Below are the code and all the weights of a small trained network. Each question names an input and a class and asks about switching units off, where a switched-off unit gives its printed mean instead of its output.

import numpy as np


def w(rows, s, z=0):
    codes = np.array(rows[::2]) - 128.0
    scale = np.full(codes.shape[1], s)
    scale[-1] = z or s
    return codes * scale


def norm(h):
    return h / np.sqrt((h * h).mean(-1, keepdims=True) + 1e-5)


def f(y):
    return np.maximum(y, 0)


def log_softmax(a):
    a = a - a.max(-1, keepdims=True)
    return a - np.log(np.exp(a).sum(-1, keepdims=True))


def net(x, mask):
    res = np.array(x, float).reshape(1, 5) / 4 @ E
    u = 0
    for l in range(4):
        y = f(norm(res) @ A[l][:, :-1].T + A[l][:, -1])
        res = res + np.where(mask[u : u + 6], y, B[l][:, -1]) @ B[l][:, :-1]
        u += 6
    return log_softmax(norm(res)[-1] @ U[:, :-1].T + U[:, -1])


A, B = {}, {}
E = w([
[109,72,185,87,176,116,140,58,143],'x0',
[107,104,135,118,85,124,195,126,84],'x1',
[145,152,122,71,150,89,120,165,115],'x2',
[116,75,149,146,60,92,85,158,137],'x3',
[85,94,128,88,100,254,151,158,79],'x4',
],0.0073)
A[0] = w([
[211,45,195,143,140,152,85,143,174,132],'L0N1',
[133,88,245,76,140,94,35,167,192,53],'L0N2',
[130,119,85,112,123,159,73,80,154,1],'L0N3',
[219,254,190,177,98,117,79,182,71,22],'L0N4',
[234,130,109,136,203,148,125,111,174,33],'L0N5',
[129,142,184,61,46,114,41,66,158,102],'L0N6',
],0.0056,0.0013)
B[0] = w([
[71,119,157,156,183,126,204,192,121,208],'L0N1',
[6,191,132,113,64,108,63,92,69,242],'L0N2',
[132,236,150,44,59,148,155,163,71,150],'L0N3',
[174,95,77,86,138,98,146,154,148,255],'L0N4',
[119,112,123,115,108,26,93,123,191,225],'L0N5',
[86,140,175,157,165,82,255,159,111,200],'L0N6',
],0.0061,0.0032)
A[1] = w([
[162,91,129,93,142,183,120,122,174,92],'L1N1',
[145,121,97,193,92,151,167,99,171,89],'L1N2',
[148,93,93,254,37,126,186,141,109,6],'L1N3',
[118,76,197,101,213,158,109,100,97,152],'L1N4',
[139,147,142,95,148,80,167,89,199,87],'L1N5',
[163,149,214,74,137,183,160,132,132,77],'L1N6',
],0.0082,0.0011)
B[1] = w([
[252,3,113,161,215,203,126,33,180,160],'L1N1',
[64,78,107,229,87,154,127,132,120,182],'L1N2',
[28,170,11,213,149,99,54,76,127,253],'L1N3',
[164,113,133,176,82,181,237,14,186,228],'L1N4',
[52,171,151,140,172,212,22,157,123,243],'L1N5',
[125,110,205,124,30,188,11,137,232,192],'L1N6',
],0.0053,0.0048)
A[2] = w([
[126,184,136,176,253,88,103,56,170,85],'L2N1',
[138,175,253,5,152,143,167,168,24,119],'L2N2',
[120,99,78,134,43,72,51,77,200,160],'L2N3',
[91,132,113,178,116,153,108,171,62,6],'L2N4',
[161,99,146,150,117,207,148,94,111,155],'L2N5',
[168,48,187,231,115,190,153,182,101,110],'L2N6',
],0.0047,0.0026)
B[2] = w([
[64,184,2,229,191,169,140,165,93,254],'L2N1',
[64,91,131,132,79,115,133,156,160,169],'L2N2',
[68,176,98,84,158,204,183,83,104,244],'L2N3',
[154,103,108,126,138,140,65,99,60,164],'L2N4',
[220,124,151,85,61,103,17,136,137,205],'L2N5',
[99,136,59,115,112,120,101,179,168,178],'L2N6',
],0.0085,0.0039)
A[3] = w([
[220,140,81,76,144,130,126,160,146,115],'L3N1',
[109,136,149,116,119,216,148,129,12,128],'L3N2',
[76,115,206,79,71,120,185,98,94,71],'L3N3',
[150,62,142,186,214,68,67,116,94,10],'L3N4',
[89,87,93,157,50,129,156,146,80,221],'L3N5',
[133,197,168,162,255,98,130,94,118,148],'L3N6',
],0.0069,0.0013)
B[3] = w([
[178,47,195,136,159,112,215,155,29,175],'L3N1',
[124,95,137,133,166,84,60,76,183,193],'L3N2',
[132,115,189,32,119,72,84,250,85,196],'L3N3',
[158,122,19,115,151,141,103,172,61,150],'L3N4',
[110,255,141,165,217,60,171,77,119,255],'L3N5',
[112,137,28,233,88,161,33,51,79,250],'L3N6',
],0.0074,0.0048)
U = w([
[243,69,114,127,222,224,152,209,66,79],'0',
[230,103,131,197,108,64,189,141,228,2],'1',
[216,22,157,145,128,224,136,28,238,142],'2',
[26,122,215,71,137,56,140,181,103,142],'3',
[166,70,153,34,46,208,41,190,190,125],'4',
[243,138,64,111,145,41,253,226,102,114],'5',
[47,230,3,254,179,120,62,110,92,165],'6',
],0.0093,0.0079)

Each question gives the input, the list of numbers given to net, and the class t.
The units are the neurons (one row each of A and B). Each row of codes is followed by its name. A weight is (code - 128) times the scale printed after its matrix; where a second scale follows, it is the last column's (A, B and U).
mask holds one flag per neuron, layer by layer. A switched-off neuron (its flag False) gives its mean, the last column of its row in B, instead of its output. The means were averaged over made-up inputs and are rounded, as every weight is.
A unit's drop is (log p(t) with every unit on - log p(t) with that unit switched off) / (log p(t) with every unit on - log p(t) with every unit switched off).
The circuit of an input: a set's keep is (log p(t) with only the set's units on - log p(t) with every unit switched off) / (log p(t) with every unit on - log p(t) with every unit switched off). Starting from the 12 units with the biggest drops (on a tie, the unit counted first), units are removed one at a time, each time the one whose removal leaves the highest keep (on an exact tie, the one counted first), for as long as the keep stays at least 0.8.
circuit, biggest first: the units of the circuit, biggest drop first
most important unit: the unit with the biggest drop
k most important neurons: the k neurons with the biggest drops, biggest first
top k neurons in layer l: the k neurons of layer l with the biggest drops, biggest first
drop when u is switched off: that unit's drop, to one decimal
input [0,0,3,-2,4], class 2: most important unit : L0N2
input [7,3,4,0,-2], class 3: circuit, biggest first : L1N3, L3N3
input [3,-3,-3,1,8], class 4: circuit, biggest first : L2N5, L2N1
input [8,5,-3,-6,4], class 2: circuit, biggest first : L1N4, L0N2
input [8,6,-6,-7,-2], class 2: 2 most important neurons : L1N4, L1N3
input [6,3,6,0,-2], class 3: 3 most important neurons : L1N3, L2N2, L3N3
input [-8,1,8,3,6], class 5: top 2 neurons in layer 0 : L0N4, L0N2
input [2,8,0,0,6], class 4: circuit, biggest first : L2N5, L1N6, L2N1
input [6,8,-8,-3,8], class 2: circuit, biggest first : L1N4, L0N2, L3N2
input [5,4,5,2,5], class 4: 3 most important neurons : L1N6, L2N5, L1N4
input [-8,3,5,-5,3], class 5: top 2 neurons in layer 3 : L3N1, L3N6
input [5,-4,3,6,-2], class 3: 3 most important neurons : L0N2, L1N3, L3N3
input [-5,-1,-3,-7,7], class 4: 3 most important neurons : L2N5, L2N1, L1N6
input [6,-6,1,-3,7], class 2: circuit, biggest first : L1N4
input [0,-7,-2,4,7], class 4: top 2 neurons in layer 2 : L2N1, L2N5
input [6,-8,-4,2,5], class 3: 3 most important neurons : L0N2, L0N1, L0N6
input [0,4,4,-3,5], class 4: 2 most important neurons : L1N6, L0N2
input [1,5,8,1,6], class 4: 2 most important neurons : L1N6, L0N2
input [8,0,-6,3,2], class 3: 2 most important neurons : L3N3, L0N2
input [1,0,7,5,-3], class 3: most important unit : L1N3
input [1,1,1,1,-1], class 3: 2 most important neurons : L0N2, L1N3
input [6,5,-7,4,8], class 2: top 2 neurons in layer 3 : L3N5, L3N2
input [6,2,-8,-6,8], class 2: drop when L1N1 is switched off : 0.1
input [6,-7,-1,6,5], class 3: drop when L0N2 is switched off : 0.2
input [-7,-4,5,-7,4], class 0: drop when L3N5 is switched off : 0.1
input [-1,7,5,0,6], class 3: drop when L3N5 is switched off : 0.4
input [-6,-3,7,-1,4], class 5: most important neuron : L1N5
input [-5,0,-2,-8,7], class 4: top 3 neurons in layer 1 : L1N6, L1N3, L1N4
